(in the rows, 128 means zero)
Each row of numbers stands for one object and depends on some of the facts below. Use the named rows to name the rest.

Known rows:
zili: [149 143 138 117 153  89 132 127 112 128 123 158 127 134 130 121 132 122
  89 124 103 139 137 138 122 131 124 140 144 124 114 158  86 122 136 229]
stogri: [177 124 100 148 143  96 143  82 129 116 108 144 106 155 143 112 117 109
  91 122 140 124 154 153 141 137 114 137 163 170 100 142 134 113 211 191]
malal: [129 114 117 132 121 135 130 116 121 136 124 133 130 126 124 127 123 128
 139 126 143 131 125 119 130 129 121 127 129 124 131 143 144 130 136 116]
nupla: [104 145 180 113 138 157 119 189 145 138 147 130 126 111 117 125 151 142
 141 123  80 127 125 126 107 125 160 120 114  73 142 120 102 126  81  80]
stodriklek: [ 96 168 212  92 161 144 122 189 147 131 133 129 137  99 128 110 140 134
  88 115  69 139 136 149 106 135 147 116 126  94 122 164  71 139  70 199]
notrar: [134 139 146 128 155  77 129 128 123 133 125 133 124 143 136 143 139 127
 121 130 113 135 122 131 170 108 124 129 123 131 122 128 111 134 101 134]
tuloplel: [142 109  49 151 126  75 131  74 113 111 126 129 133 148 126 153 123 131
 163 141 143 126 116 126 147 127 109 138 144 185 131  83 146 143 171 135]
gara: [106 123 141 114  90 177 122 132 127 141 120 125 142 117 108 111 114 121
 134 120 177 127 131 108 124 136 130 123 116 107 123 154 151 128 112 112]
grusedem: [129 103  94 145 119 107 130 100 100 129 121 151 157 146 135 143 113 119
 155 131 165 125 122 128 142 127 100 125 141 142 130 130 139 126 150 167]
storu: [147 105  88 153 116 117 134  64 108 131 115 134 146 146 122 135 117 120
 136 130 178 135 120 126 156 126 103 131 145 146 123 145 163 137 162 149]
skona: [ 86 142 181 102 127 135 116 176 135 143 130 153 144 123 124 124 130 122
 146 119 126 130 130 126 127 118 142 111 119  86 129 161 123 133  76 180]
gizadrin: [ 99 135 150 108 127 127 119 172 118 138 136 153 150 121 130 128 129 128
 151 120 117 124 130 120 120 127 133 112 126  95 137 144 122 125  89 152]
trugis: [151 123 104 144 145 119 136  84 104 125 119 131 128 131 140 138 125 131
 110 127 127 129 127 157 121 149 109 127 143 140 128 128 117 133 161 199]
klazal: [152 104 101 153 123 113 133  85 106 134 126 122 151 132 140 131 104 135
 138 132 152 126 120 119 134 135 113 128 135 143 142 117 130 128 164 106]
nugi: [ 98 150 188  95 125 182 113 184 150 143 147 112 116  93 101 112 147 152
 113 120  80 129 125 121 100 137 156 123 106  67 139 120  87 121  64  93]
brubribi: [103 138 164 107 130 174 118 174 131 141 139 123 119 107 116 119 136 140
 131 125 110 123 127 119 111 129 139 123 116  83 141 122 110 119  87 109]
nulan: [116 139  98 127 120  77 120 124 120 118 138 128 132 126 119 138 138 140
 144 135 114 128 117 125 114 113 117 125 131 153 123  72 157 127 109 133]

Some facts about the objects:
σ: belongs to class; τ: is directly followed by; γ: refers to; π: is directly part of
storu (σ f) (τ skanogi) (γ zaplabos feskir kaligrin) (π drebe)
garun (σ e) (τ skimum) (π kodrutul)
vanel (σ e) (τ brasten) (γ todrovel plegi skolader) (π tipin)
floza (τ sapudra) (γ mitu kofas skesu kodrutul) (π felegrir)
kifefos (σ g) (τ plegi) (π bapligrok)
masir (σ d) (τ grobran) (π skolader)
plasti (σ d) (τ paren) (π nulan)
brosom (σ f) (τ fiska) (π tuloplel)
tekek (σ d) (τ druran) (γ daves lesko) (π tipin)
ratus (τ plasti) (π nulan)
grugre (σ d) (τ tekek) (π tipin)
sogre (σ d) (τ meklil) (γ seske traga tritra rafin) (π kodrutul)
bogrepo (σ b) (τ gizadrin) (γ verir grilus) (π drepe)
trivum (σ c) (τ futri) (π tuloplel)
brestas (σ d) (τ skapun) (π felegrir)
skanogi (σ d) (τ trugis) (π drebe)
dalo (σ b) (τ kunu) (γ tifek) (π drepe)
flurul (σ b) (τ druzal) (π rafin)
nolak (σ e) (τ tralan) (γ sipotas bonan) (π ratus)
plaro (σ a) (τ boplin) (π traga)
truklis (σ a) (τ rudel) (γ keme plostas fupugral plaflo) (π traga)
rudel (σ c) (τ plaro) (π traga)
nume (σ d) (τ fusta) (π bapligrok)
kofas (σ f) (τ feto) (π drebe)
plibrem (σ d) (π nulan)
drebe (τ plose) (π nulan)
sipotas (τ muple) (π feskir)
nozun (σ a) (τ selol) (π sipotas)
gizadrin (σ d) (τ skona) (π drepe)
vopas (σ g) (γ trutras garun koska kapluk lesko) (π tuloplel)
brubribi (σ d) (π drebe)
flonon (τ tipin) (π gofu)
dipu (σ g) (τ lubul) (π muple)
guklor (σ b) (τ drepe) (γ plasti rudel gofu) (π traga)
bragror (σ a) (τ troker) (π skolader)
reskir (σ b) (τ fitul) (γ nupla drifi plogak) (π feskir)
flaska (σ e) (τ zili) (γ ninor) (π ratus)
paren (τ brusu) (γ poseres plidatra flurul gofu kaligrin nugi) (π nulan)
druzal (σ g) (τ trutras) (γ brubribi ninor verir gofu) (π rafin)
klabrivuk (σ b) (τ plogak) (π floza)
sapudra (σ a) (τ laskos) (π felegrir)
fostor (σ d) (τ reskir) (γ lubul) (π feskir)
plupivo (σ f) (τ klazal) (π tipin)
stadra (σ b) (π skapun)
grilus (σ c) (τ medril) (π bapligrok)
selol (σ a) (τ sivar) (π sipotas)
troker (σ f) (τ ninor) (γ poseres tritra) (π skolader)
nupla (σ g) (τ stodriklek) (π sipotas)
klono (σ e) (τ klabrivuk) (γ plibrem skimum kodrutul) (π floza)
griplopin (σ a) (τ zedru) (π kodrutul)
fuza (σ f) (τ notrar) (γ gofu) (π drebe)
drifi (σ g) (τ verir) (π ratus)
laskos (τ bapligrok) (π felegrir)
kunu (σ b) (τ bogrepo) (γ skolader plaflo) (π drepe)
kaligrin (σ d) (τ dipu) (π muple)
keme (σ b) (τ skesu) (π floza)
fudrom (σ d) (τ bonan) (π skolader)
plose (σ f) (τ netal) (γ skolader) (π nulan)
lopa (σ f) (γ lesko) (π floza)
todrovel (τ brupakla) (π feskir)
dokli (σ c) (τ zaplabos) (γ grilus lezem bonan) (π kodrutul)
stefi (σ e) (τ flurul) (γ verir madis plaflo) (π rafin)
brodre (σ d) (τ dalo) (γ stesu daves) (π drepe)
netal (σ d) (τ ratus) (γ nulan skapun nugi) (π nulan)
grobran (σ d) (τ bragror) (γ medril tuloplel nisem feskir griplopin klobuk) (π skolader)
muple (τ todrovel) (π feskir)
grusedem (σ d) (τ brodre) (π drepe)
notrar (σ c) (τ kofas) (γ trutras nupla skuza skapun) (π drebe)
tralan (σ d) (τ madis) (π ratus)
poseres (σ b) (π flonon)
zaplabos (σ d) (τ stagro) (π kodrutul)
lezem (σ e) (τ flaska) (π ratus)
fupugral (σ a) (τ lopa) (π floza)
plegi (σ c) (τ sturil) (π bapligrok)
futri (σ g) (τ steko) (γ plaro nisem zaplabos fudrom fupugral) (π tuloplel)
mitu (σ d) (τ seske) (π tipin)
grapaplim (σ g) (τ nupla) (γ masir) (π sipotas)
brusu (σ f) (τ daves) (γ nozun) (π nulan)
feto (σ f) (τ brubribi) (π drebe)
skesu (σ b) (τ fupugral) (π floza)
skolader (τ pliste) (π felegrir)
buplusok (σ a) (τ sipotas) (π feskir)
lubul (σ d) (τ faluk) (π muple)
klazal (σ d) (τ mitu) (π tipin)
stustel (σ c) (τ grilus) (π bapligrok)
klobuk (σ f) (τ kapluk) (π sipotas)
gara (σ b) (γ trutras muple stadra) (π rafin)
verir (σ e) (τ lezem) (π ratus)
kefum (σ c) (γ sipotas grugre) (π paren)
beflem (σ d) (τ flabral) (γ pliste plaro boplin tralan skuza) (π todrovel)
druran (σ d) (γ brupakla stesu skapun) (π tipin)
tipin (τ malal) (γ tuloplel kaligrin klabrivuk plogak) (π gofu)
seske (σ f) (τ tudrol) (π tipin)
zedru (σ c) (τ nugi) (γ daves madis) (π kodrutul)
fitul (σ a) (τ tritra) (γ garun tritra plasti rudel plogak) (π feskir)
ziki (σ d) (τ truklis) (γ trivum) (π traga)
patom (σ a) (τ boflil) (π bapligrok)
sivar (σ e) (τ klobuk) (γ stustel verir stesu skuza) (π sipotas)
stodriklek (σ e) (γ garun nozun) (π sipotas)
tudrol (σ b) (τ vanel) (π tipin)
bapligrok (τ skolader) (π felegrir)
skuza (σ g) (τ grusedem) (π drepe)
bonan (σ c) (τ masir) (π skolader)
boplin (σ a) (τ guklor) (π traga)
bebrel (σ f) (π ratus)
sturil (σ c) (τ stustel) (π bapligrok)
skapun (τ floza) (π felegrir)
tuloplel (τ flonon) (π gofu)
brasten (σ a) (τ grugre) (π tipin)
stesu (σ g) (τ plidatra) (π sipotas)
dinam (σ b) (τ keme) (γ sipotas traga plibrem koska lubul) (π floza)
kestis (σ c) (τ plaflo) (γ tudrol tifek) (π pliste)
trugis (σ a) (τ fuza) (π drebe)
fiska (σ c) (τ vopas) (π tuloplel)
drepe (τ nisem) (γ todrovel skapun) (π traga)
plidatra (σ c) (τ nozun) (π sipotas)
zili (σ e) (τ nolak) (γ bonan) (π ratus)
nisem (σ c) (τ koska) (π traga)
skona (σ d) (τ plostas) (γ keme) (π drepe)
lesko (σ d) (τ drebe) (π nulan)
ninor (σ f) (π skolader)
fusta (σ c) (γ klazal brosom stagro klabrivuk kodrutul) (π bapligrok)
gregror (σ d) (π todrovel)
stagro (σ f) (τ sogre) (π kodrutul)
plogak (σ b) (τ dinam) (π floza)
madis (σ g) (τ bebrel) (π ratus)
boflil (σ c) (τ nume) (π bapligrok)
skimum (σ d) (τ dokli) (π kodrutul)
meklil (σ f) (τ griplopin) (π kodrutul)
brupakla (σ a) (τ fostor) (π feskir)
kodrutul (π traga)
medril (σ a) (τ patom) (π bapligrok)
plaflo (σ c) (π pliste)
daves (σ d) (τ plibrem) (π nulan)
tifek (σ a) (π feskir)
faluk (σ b) (π muple)
steko (σ g) (τ brosom) (γ zaplabos koska rudel plogak) (π tuloplel)
nugi (σ d) (π kodrutul)
klelem (σ c) (τ trivum) (π tuloplel)
plostas (σ b) (π drepe)
trutras (σ b) (τ gara) (π rafin)
malal (σ f) (π gofu)
koska (σ f) (τ kodrutul) (π traga)
tritra (σ c) (τ tifek) (π feskir)
flabral (σ d) (τ gregror) (γ masir ninor) (π todrovel)
kapluk (σ g) (τ grapaplim) (π sipotas)
stogri (σ a) (τ klono) (γ bonan drebe) (π floza)
pliste (π felegrir)

Name these rows:
No name comes twice in this set of rows, the named rows included.
[110 158 186 116 153 179 128 173 179 138 134 120 101 110 144 119 138 127
  95 118  79 119 150 163  92 145 149 116 133 115 130 110 109 121 127 121]	fupugral
[120 145 138 115 123 130 125 149 145  93 135 113 110 123 134 132 133 117
 134 137 120 130 129 121 105 112 150 144 115 157 129 133 120 150 110 120]	bapligrok
[101 126 152 115  97 214 122 159 170 144 131 118 113 112 116 106 122 116
 135 120 149 112 145 121 118 141 141 116 118 114 132 104 158 112 128  58]	keme
[165 109  67 157 153 108 142  47  95 127 117 115 113 138 137 147 122 141
  89 137 130 134 117 148 145 147  93 143 143 161 126  99 125 132 181 162]	garun
[121 146 160 117 153 178 127 141 136 136 137 111 118  97 122 120 145 155
  79 123  77 127 127 156  98 154 138 125 124  95 136 115  87 133 110 157]	griplopin
[171 117 104 150 146  78 143  84 138 111 114 118 117 162 151 141 118 105
 110 134 144 132 133 137 184 110 117 144 133 182 119 128 145 130 164 115]	kestis
[103 156 187 102 155 177 117 188 143 137 142 124 117  90 129 113 144 149
  99 121  62 130 136 152  75 147 152 113 122  77 133 123  72 126  89 169]	tifek
[132  95  89 141  89 183 127  90 117 137 123 125 130 129 118 124 111 123
 168 132 186 119 126 113 127 148 108 127 132 129 138 105 164 116 158  91]	flurul
[121 172 236  97 150 114 124 205 156 113 143 104 124 110 147 106 133 120
  96 122  73 142 134 125 113 104 177 132  97 113 136 189  83 144  58  99]	fusta
[157 111  90 153 116 133 140  91 129 113 114 116 116 144 142 129 114 109
 131 135 180 126 134 131 149 128 112 138 136 172 124 120 163 126 180  94]	brestas
[118 135 115 121 135  82 123 127 135 117 132 137 136 129 114 135 135 136
 148 132 118 132 118 123 134 122 133 131 136 147 121 112 124 143 120 140]	ratus
[118 134 162 105 116 147 119 179 130 133 142 139 123 110 116 108 130 135
 140 122 101 125 137 109 103 130 147 128 124  84 137 128  98 111 102 110]	grugre
[160 116  90 138 152  99 134  99  97 123 127 147 111 144 139 135 128 134
 110 136 106 128 133 140 122 138 106 142 152 136 128 120 101 117 177 185]	lezem
[151 138 140 118 139  35 129 138 112 119 124 136 131 138 136 126 139 128
 110 125 108 137 128 121 142 101 117 136 127 132 112 144 120 112 112 142]	kefum
[134 133 144 127 114 141 135 125 151 126 119 117 125 135 138 118 122 112
 117 125 156 129 137 129 137 131 133 129 127 144 123 146 148 129 136 105]	grobran

Now the same objects, written a new way:
Some rows with their names:
plupivo: [ 98 149  65 121 111 154 160 132 136  98 165 172  83 136 136 117 129 119
 133 109 137  93 125 141 101 137 133 144 139 129 119  83 139 122 117]
skimum: [114 109  99 129  94 165 160 149 134 103 155 138 108 115 141 106 160 127
 129 132 134 171 125 171 123 132 132 109 136 135 134 106 138 120 108]
netal: [117 130 124 159 108 140 118 125 113 148 135 132 123 123 132 135 144 128
 148 142 118 148 139 124 135 125 127 112 142 110 130 163 155 128 110]
kestis: [ 73 129  94 162  82 126 141 160 154  85 163 130 110 124 102 103 132 126
 148 117 153 105 108 144 105 146 166 138 129 105 130  88 120 130 116]
paren: [132 117 154 124 159 145  98 141 149 182  89 135 143 118 111 132 105 138
 126 153 127 105 120 100 140 117 105 134 120 132  47 137 121 131 138]
brosom: [129 142 116 109 151 153 187 109 120 144 137 134 127 158 139 147 130 134
 125 143 118 106 136 120 117 126 118 110 133 158 125 163 122 140 135]
lubul: [116 113 110 139 103 144 140 124 120 100 152 144 112 134 133 123 153 133
 133 133 112 163 141 145 130 142 132 103 143 142 150 157 138 128 115]
fupugral: [155 126 184 110 146  68 118 131 141 127  80  48 171 103 123 130  91 134
 108  88 139 131 123 129 150  93 159 111  93 128 155  90 111 146 143]
drifi: [114 144  94 127  70 144 138 126 132  81 149 183  90 114 134  92 148 140
 127 132 154 127 122 148 117 126 113 109 153 119 114  79 143 126 103]
trivum: [ 88 135  93 132  93 135 132 137 126 101 157 134 108 123 123 110 137 142
 133 122 133 157 118 153 119 134 149 126 133 120 163 104 145 122 107]
trutras: [102 110 118 120 149 128 143 121 101 130 134 118 102 157 122 165 114 126
 131 102 113 119 143 121 125 141 109 112 120 143 199 137 161 122 109]
stefi: [125 155  74 156  79 145 137 124 138 102 167 183  99 134 131 102 141 120
 135 137 142 108 130 141 102 120 132 154 160  92  88  80 144 113 108]
lopa: [166 121 159 150 146 100 100 140 168 124  68 147 157 140 145 178 102  86
 112 112 118  83 131 103 117 112 128 142 138 132  94 122  72 150 152]
poseres: [113 118 113 114 144 128 135 125 120 122 131 118 100 137 134 146 102 126
 124 108 134 112 135 130 127 139 105 125 115 158 162 104 138 121 123]
medril: [141 134 190 109 141  91 137 127 101 142 120  17 164 121 110  95 117 149
 139 139 154 109 117 108 142 150 122 108  83 141 163 124 114 126 131]
plose: [115 134  89 150 128 150 162 118 126 136 176 168 100 162 141 146 117 107
 137 137 120 118 145 135 106 128 132 141 137 118 140 134 153 115 122]
sogre: [156 104 158 127 140 166 139 140 103 161  98 102 157  93 121 135 150 126
 144 149 132 131 118 125 133 104 121 125 153 128 101 141 124 125 124]

Which object is each row?
No name comes twice in this set of rows, the named rows included.
[114 130 132 152  95 106 148 130 136  85 156 136 133 153 126 124 147 126
 131 135 120 138 140 136 125 142 154 109 131 108 184 139 130 143 118]	masir
[145 121 158 112 128 109 141 128  98 130 144  81 165 154 108 131 131 135
 136 159 133 111 110 103 133 158 138 135 123 127 203 163 122 128 134]	grilus
[183 130 165 108 149 115  78 133 156 137  77 132 158 100 155 126 140 103
 102 126 113 172 120 144 138 128 113 133 131 152 103 144  72 149 156]	plibrem
[140 150  85 121  91 144 131 110 137  84 169 191 101 143 136 118 149 132
 120 144 130 127 139 140 125 135 131 129 153 112 144  97 150 123 117]	verir
[ 93  96 137 132 133 110 180 126 135  92 122 117 113 171 125 172 109 124
 130 108 122  92 147 124 121 119 134  85 122 151 202 139 144 146 107]	plogak
[167 156 156  94 160 115 110 125 136 167  74 125 159  97 145 120 115 128
 104 132 137 158 120 127 141 113 113 127 109 148 117 118 112 138 137]	nisem
[126 120 150 133 116 101 140 131 111 123 153 110 150 151 115 134 131 120
 143 160 134 131 126  95 127 165 139 125 113 123 212 154 135 126 110]	stustel
[ 97 120 123 123 114 137 132 127 121 112 130 142 104 120 135 122 141 127
 132 123 118 171 139 138 132 146 117  95 127 148 171 140 154 129 100]	rudel
[ 97  91 129 159 139 125 165 142 116 129 115  72 130 157 118 177 113 121
 152  94 107  73 123 115 118 113 143 122 128 133 130 144 121 136 136]	dinam
[ 79  89 116 177 119 121 155 141 179 103 146 133 114 172 113 149 120 124
 136 122 106 110 146 143 120 116 165 100 124 115  89 147 136 147 128]	floza

Now the same objects, written a new way:
Some objects and their rows:
brodre: [117 117  78 110 149 129 135 128 144 112 142 132 110 117 155 175 148 118
 134 103 123 124 128 126 129 132 124  94 193 109 140 139 160 154 117 117
 150 135 112 171 136 122 148]
kestis: [142 142  95 161  83 102  99 118 115 151 113 195 148 110  87 172 120  85
 144  90  41 104 103  94 136 121  97  95 106 175 109 147 198 181  89  97
  75 108 156 109 111  82 105]
tritra: [146 185 201 101 170 177 147 122 132 131 125 147 177 165 141  86 110 120
 127 158 102 115 131 154 155 152 104 165  84 126  90 123  96 146 173 135
 115  98 173 101 121 154  96]
stustel: [158 157  91 138 147 132 113 124  85 129 105 166 160 143 105 136 127  89
 114 130  55  88  86 101 150 150  74 134  91 177 124 144 154 150 126 105
  82 135 159  97 114 108 101]
kodrutul: [ 92 133 231 121 168 119 106 114 131 148 138 124 131 160 130  56 117 135
 105 148 193 122 128 167 125 137 126 189  70 105 102 110 101 128 159 167
 149 128 153  85 106 170 115]
feto: [106 130 165 100 165 102 135 129 140 115 147 115 116 140 139 114 111 132
  88 149 180 108 155 164 137 112 120 172 133 128 111 120  94 131 164 139
 151 108 127 145 155 149 132]
laskos: [102 133 135 128 133  89  87 135 128 141 114 152 124 149  93 119 136 133
  74 113 142 129  99 118 127 125 129 161  76 144 117 119 168 150 144 152
 113 150 131  84 112 124 101]
garun: [124 132 116 160 119 153 131 108 100 154 113 122 140  95 120 150 159 124
 198 102  70 117 129  94 115 161 123  68 171 122 152 131 144 123  40 128
 142 132 142 132 103 110 146]
tekek: [134 145 136  71 166 138 166 155 146 121 142 104 116 145 154 127 140 139
 122 154 192 108 155 170 154 106 113 145 128 104 132 111  88 126 165 133
 161 126  90 148 155 151 128]
masir: [ 96 115  73 114 124  98 123 145 128 156 112 109 137  92 111 177 151 135
 106  98 111  94 126  96 142 128 126  95 143 149 173 125 145 133 113 116
 135 126  90 119 161 128 139]
tuloplel: [ 80 118 143 155 126  94  85  77 114 136 106 156 133 127 101 141 124 107
 124  87  74 136  97  75  94 155 163  99 155 122 140 147 195 162  70 156
 137 146 166 125  77 108 126]
bogrepo: [179 129 104 147 121 186 146 156 153 111 139 126 119 144 168 119 123 130
 158 156 132 182 137 156 133 132 119 143 132 106 101 124 113 116 179  84
 100 159 129 145 123 126 121]
nupla: [127 140 156  93 147 132 158 130 125  81 157 111 115 138 137  76 119 153
  93 154 173 119 123 163 125 127 143 148 123 115 137 125  83  93 164 152
 163 116 100 126 148 167 137]
tifek: [158 106 161 158 110 157 144 146 128 108 138  94 124 149 156  67  98 155
 124 173 178 180 140 170 124 123 143 181  99 127 106 111  62  59 203 116
 119 129 125 101 141 160 135]
grobran: [122 114 119  78 109 103 125 149 135 148 118 136 130 124 110 178 130 124
 106 128 148 110 135 103 152  75 152 100  99 125 154 135 123 127 127 124
 122 118  82 157 156 105 138]
plose: [107 120 104 127 134  83 125  99 128 103 140 139 109 122 126 160 133 107
 122 104 133 101 135 110 116 120 126 114 183 143 137 141 157 156  89 132
 156 117 143 166 131 107 146]
plasti: [112 135 135  85 170 139 134 134 131 141 131 105 131 120 139 136 135 130
 127 128 135 107 146 122 137 139 144 112 156 111 155 125 111 123 118 137
 158 126 114 150 139 151 141]

Rows to name:
No name comes twice in this set of rows, the named rows included.
[137 119 105 148  59 161 131 156 140 183  89 129 162 101 114 165 128 144
 163 111  57 170 129  78 125 125 155  73 117 147 152 127 125 117 121 105
  77 121 118  92 137 101 135]	klabrivuk
[104 151 170  75 186 127 146 130 141 121 138 106 138 140 141 103 116 151
  84 152 171 113 154 154 147 152 121 160 143 113 118 113  96 123 164 171
 165 107 141 129 146 172 127]	koska
[ 84 110 128 137 129 110 117 107 120 174 132 109 117  71 112 167 144 124
 167  91 118  98 160 105 114 137 128  75 180 116 154 128 143 141  41 129
 163 122 127 158 126 126 160]	skimum
[ 98 120  83 128 142 118 122 118 122 145 121 116 124  76 126 174 158 129
 151  86  83  95 137  86 122 164 138  75 207 125 165 130 162 145  60 129
 167 135 129 150 126 116 158]	lesko
[185 148 145 118 130 193 161 169 141 119 126 111 127 168 163 101 125 151
 152 179 178 163 147 161 144 103 110 168  81  93 105 104  68  94 194 106
 100 143 105 121 138 136 112]	gara
[169 100 105 150  90 135 122 153  87 124 104  91 147 132 107 107 103 137
  90 157 123 166 107  85 121 119 152 134  75 146 141 145  99  57 142 124
  69 156 121 114 117 127 134]	medril
[157 100  90 191  66 135 130  98 116  92 142 141  99 118 122 136 121 128
 173 109 122 181 114 114  84 116 159 108 163 127 122 143 141 106  82 109
 111 157 130 160 107  81 142]	truklis
[130 140 118 166 115 119 112  91 110 137 124 182 155 121 110 153 117  89
 177  95  40 114 117 110 125 144  99  97 145 162 104 147 179 188  86 103
 100 112 183 131 106  94 123]	klelem
[100 117 119 121 118  78 122  96 122 124 134 150 118 110 110 172 124 107
 133  98 105 122 133  84 114 108 150  82 182 120 132 151 169 167  42 151
 141 114 141 177 122  86 143]	storu
[154 141  96 147 123 117 102 124  86 149 114 167 165 124  90 144 113  87
 125 121  39  95 104  89 143 136  81 114  82 174 114 154 167 152 108 102
  69 131 169 110 110 105 107]	sturil
[133 116  52 192  27 112 133 150 122 136 121 144 117  76  97 169 148 166
 151  86  94 166 124  91 102 125 140  83 138 158 120 124 173 118  74 128
  87 130 109 102 134  70 116]	stogri
[168 100 104 163 104 170 127 139 153 136 138 125 128 124 163 134 115 111
 172 132  98 189 140 130 122 129 128 121 144 116 106 132 129 118 148  82
 102 152 137 149 117 129 138]	dalo
[152 179 192 122 147 156 146 108 130 110 124 173 131 188 131  81 122 110
 157 166 157  95 125 194 146 109  78 180  74 117  90 111  98 153 159 120
 133 106 156 124 128 120  96]	zedru

